Below is a small trained network, with its code and all its weights. Each question gives an input and a target symbol and asks what happens when units are switched off, that is, made to give their printed mean instead of their output.

import numpy as np


def w(rows, s, z=0):
    codes = np.array(rows[::2]) - 128.0
    scale = np.full(codes.shape[1], s)
    scale[-1] = z or s
    return codes * scale


def norm(h):
    return h / np.sqrt((h * h).mean(-1, keepdims=True) + 1e-5)


def f(y):
    return y / 2 * (1 + np.tanh(0.7978845608 * (y + 0.044715 * y**3)))


def softmax(a):
    e = np.exp(a - a.max(-1, keepdims=True))
    return e / e.sum(-1, keepdims=True)


def log_softmax(a):
    a = a - a.max(-1, keepdims=True)
    return a - np.log(np.exp(a).sum(-1, keepdims=True))


def net(x, mask):
    ids = ['ΓΘΛΦΩαβδεζμξπστψ'.index(c) for c in x.split()]
    T = len(ids)
    res = E[ids] + P[:T]
    r = norm(res)
    for j in range(3):
        rows = slice(2 * j, 2 * j + 2)
        q, k, v = (r @ M[0][rows].T for M in (Q, K, V))
        z = softmax(np.where(np.tri(T) > 0, q @ k.T / 2**0.5, -1e9)) @ v
        o = O[0][rows]
        res = res + np.where(mask[j], z, o[:, -1]) @ o[:, :-1]
    y = f(norm(res) @ A[0][:, :-1].T + A[0][:, -1])
    res = res + np.where(mask[3:19], y, B[0][:, -1]) @ B[0][:, :-1]
    return log_softmax(norm(res)[-1] @ U[:, :-1].T + U[:, -1])


Q, K, V, O, A, B = {}, {}, {}, {}, {}, {}
E = w([
[116,123,94,103,143,130],'Γ',
[143,142,115,129,107,134],'Θ',
[117,152,115,132,102,124],'Λ',
[130,145,130,147,102,129],'Φ',
[127,117,156,135,130,91],'Ω',
[135,129,156,159,113,133],'α',
[100,129,110,118,130,109],'β',
[112,99,140,121,159,95],'δ',
[97,160,111,139,107,140],'ε',
[92,2,51,184,77,174],'ζ',
[124,154,117,147,110,165],'μ',
[147,132,116,134,126,163],'ξ',
[121,140,101,112,117,124],'π',
[124,124,115,107,134,97],'σ',
[113,149,89,120,125,155],'τ',
[160,108,129,115,140,116],'ψ',
],0.034)
P = w([
[166,144,139,101,58,98],'0',
[190,159,106,138,79,74],'1',
[150,133,164,73,47,113],'2',
[213,175,72,170,96,54],'3',
[130,130,189,28,25,148],'4',
[213,187,75,183,147,77],'5',
[125,154,211,44,121,182],'6',
[185,200,133,160,225,141],'7',
[129,183,216,59,203,198],'8',
[191,254,128,100,175,117],'9',
],0.012)
Q[0] = w([
[177,195,43,232,190,79],'h0',
[114,6,49,182,69,92],'h0',
[139,211,137,112,107,133],'h1',
[140,164,150,123,133,117],'h1',
[173,166,69,221,164,86],'h2',
[107,12,109,188,86,103],'h2',
],0.026)
K[0] = w([
[76,80,205,48,74,191],'h0',
[110,24,80,128,5,96],'h0',
[116,95,91,156,97,149],'h1',
[125,101,107,138,82,125],'h1',
[92,106,199,40,78,172],'h2',
[128,32,76,131,28,105],'h2',
],0.027)
V[0] = w([
[220,142,147,136,98,175],'h0',
[31,204,58,165,94,186],'h0',
[168,252,171,75,184,120],'h1',
[107,57,82,171,121,160],'h1',
[174,38,70,97,157,195],'h2',
[83,69,155,205,108,175],'h2',
],0.026)
O[0] = w([
[251,175,138,95,98,164,219],'h0',
[82,126,4,49,134,39,191],'h0',
[53,76,176,83,208,222,98],'h1',
[151,140,162,153,84,53,129],'h1',
[214,43,106,153,90,158,97],'h2',
[93,103,184,3,112,106,5],'h2',
],0.014,0.015)
A[0] = w([
[145,159,191,191,156,157,42],'n0',
[152,88,164,219,148,95,121],'n1',
[101,95,155,49,108,142,215],'n2',
[157,137,192,101,92,193,109],'n3',
[85,52,84,149,141,161,162],'n4',
[131,178,102,147,210,96,105],'n5',
[158,134,213,98,86,129,254],'n6',
[83,215,143,92,149,82,119],'n7',
[97,19,97,183,64,198,223],'n8',
[165,130,99,176,127,85,174],'n9',
[170,147,146,69,148,169,157],'n10',
[188,223,194,111,121,109,153],'n11',
[210,135,90,94,82,74,204],'n12',
[100,86,108,90,63,188,246],'n13',
[64,137,152,185,83,109,198],'n14',
[163,251,152,83,199,85,47],'n15',
],0.021,0.005)
B[0] = w([
[101,164,86,133,100,253,189],'n0',
[113,84,93,33,146,126,188],'n1',
[164,130,75,104,100,52,160],'n2',
[47,158,223,101,154,87,186],'n3',
[193,130,98,142,122,42,181],'n4',
[94,169,171,197,99,150,203],'n5',
[55,113,111,150,154,32,180],'n6',
[156,60,205,151,155,132,204],'n7',
[203,28,135,126,93,33,202],'n8',
[162,137,76,111,105,66,209],'n9',
[174,152,173,116,113,94,191],'n10',
[212,165,50,140,164,35,227],'n11',
[124,129,99,81,218,186,249],'n12',
[174,109,101,157,171,59,153],'n13',
[176,99,134,85,180,101,156],'n14',
[108,90,116,86,17,171,229],'n15',
],0.029,0.014)
U = w([
[91,131,23,136,225,134,75],'Γ',
[92,194,139,129,170,149,245],'Θ',
[149,101,70,172,133,209,141],'Λ',
[206,131,183,169,151,153,131],'Φ',
[29,113,91,114,112,88,157],'Ω',
[176,155,152,89,252,98,3],'α',
[122,134,121,134,136,120,115],'β',
[108,61,150,121,189,147,195],'δ',
[105,176,188,90,103,52,91],'ε',
[151,14,92,161,78,89,100],'ζ',
[171,228,104,106,85,177,72],'μ',
[171,134,150,110,15,140,90],'ξ',
[93,129,138,205,188,79,137],'π',
[77,120,128,158,54,144,252],'σ',
[89,174,76,222,70,125,133],'τ',
[148,109,97,25,118,162,105],'ψ',
],0.015,0.0062)

Each question gives the input, a string of symbols that net reads in full, and the target symbol t.
The units are the heads (2 rows each of Q, K, V and O) and the neurons (one row each of A and B). Each row of codes is followed by its name. A weight is (code - 128) times the scale printed after its matrix; where a second scale follows, it is the last column's (O, A, B and U).
mask holds one flag per unit, heads first, then neurons. A switched-off unit (its flag False) gives its mean, the last column of its rows in O or B, instead of its output. The means were averaged over made-up inputs and are rounded, as every weight is.
A unit's drop is (log p(t) with every unit on - log p(t) with that unit switched off) / (log p(t) with every unit on - log p(t) with every unit switched off).
The circuit of an input: a set's keep is (log p(t) with only the set's units on - log p(t) with every unit switched off) / (log p(t) with every unit on - log p(t) with every unit switched off). Starting from the 12 units with the biggest drops (on a tie, the unit counted first), units are removed one at a time, each time the one whose removal leaves the highest keep (on an exact tie, the one counted first), for as long as the keep stays at least 0.8.
units of the circuit, in order: the units of the circuit, biggest drop first
most important unit: the unit with the biggest drop
top k neurons: the k neurons with the biggest drops, biggest first
heads that matter: for each layer, one digit per head in row order, 1 if its drop is at least 0.15 and else 0, layers parted by /
drop of u: that unit's drop, to one decimal
input μ Γ β ψ Γ, target Φ: heads that matter	101
input δ μ Λ Φ Φ, target ξ: most important unit	h2
input Γ μ μ Γ Γ ε μ, target Ω: heads that matter	101
input π β Γ τ μ μ, target ψ: heads that matter	101
input π ψ α Γ ε, target ζ: heads that matter	001
input Θ Θ α μ α τ, target ε: units of the circuit, in order	h2; h0; n3
input Γ π Λ Φ μ ψ ε ψ, target Ω: units of the circuit, in order	h0; h2; n11
input τ ε μ ξ Φ ξ, target ξ: heads that matter	011
input ξ δ ψ σ τ Φ, target Γ: heads that matter	100
input Θ Γ ε Γ ξ π Γ, target τ: heads that matter	001
input Φ Ω τ Ω Θ Λ Θ σ ε Γ, target Ω: heads that matter	101
input Ω Γ α α Γ μ Ω β Λ Γ, target σ: heads that matter	001
input δ β β δ β Γ π Θ Γ ε, target ζ: units of the circuit, in order	h2; h0; n11
input δ σ δ α μ μ Γ Θ μ Θ, target ψ: most important unit	h0
input π ψ Γ ψ μ Γ τ δ ε, target δ: heads that matter	100
input Θ Θ β σ Γ ε τ μ Γ, target ψ: heads that matter	100
input Γ Θ ψ μ Φ Θ ψ Γ Γ μ, target ζ: heads that matter	101
input ψ Ω δ Λ τ, target σ: heads that matter	001
input ξ ξ ε, target α: top 2 neurons	n12; n3
input μ Ω Λ Θ α, target μ: heads that matter	111
input α τ Ω Γ Γ τ σ Ω Φ μ, target ξ: top 2 neurons	n15; n7
input Φ Γ ε Γ Θ Θ, target μ: most important unit	h1
input μ μ Ω, target ψ: top 2 neurons	n15; n12
input τ ξ τ ξ, target Γ: drop of n12	0.1
input ξ σ τ τ ξ, target Γ: drop of n7	0.0
input ξ ψ π β μ β δ, target π: drop of n5	0.1
input τ ψ β τ ψ Γ Γ τ, target ζ: most important unit	h2
input Γ τ ψ μ Γ τ, target ζ: drop of h0	0.2
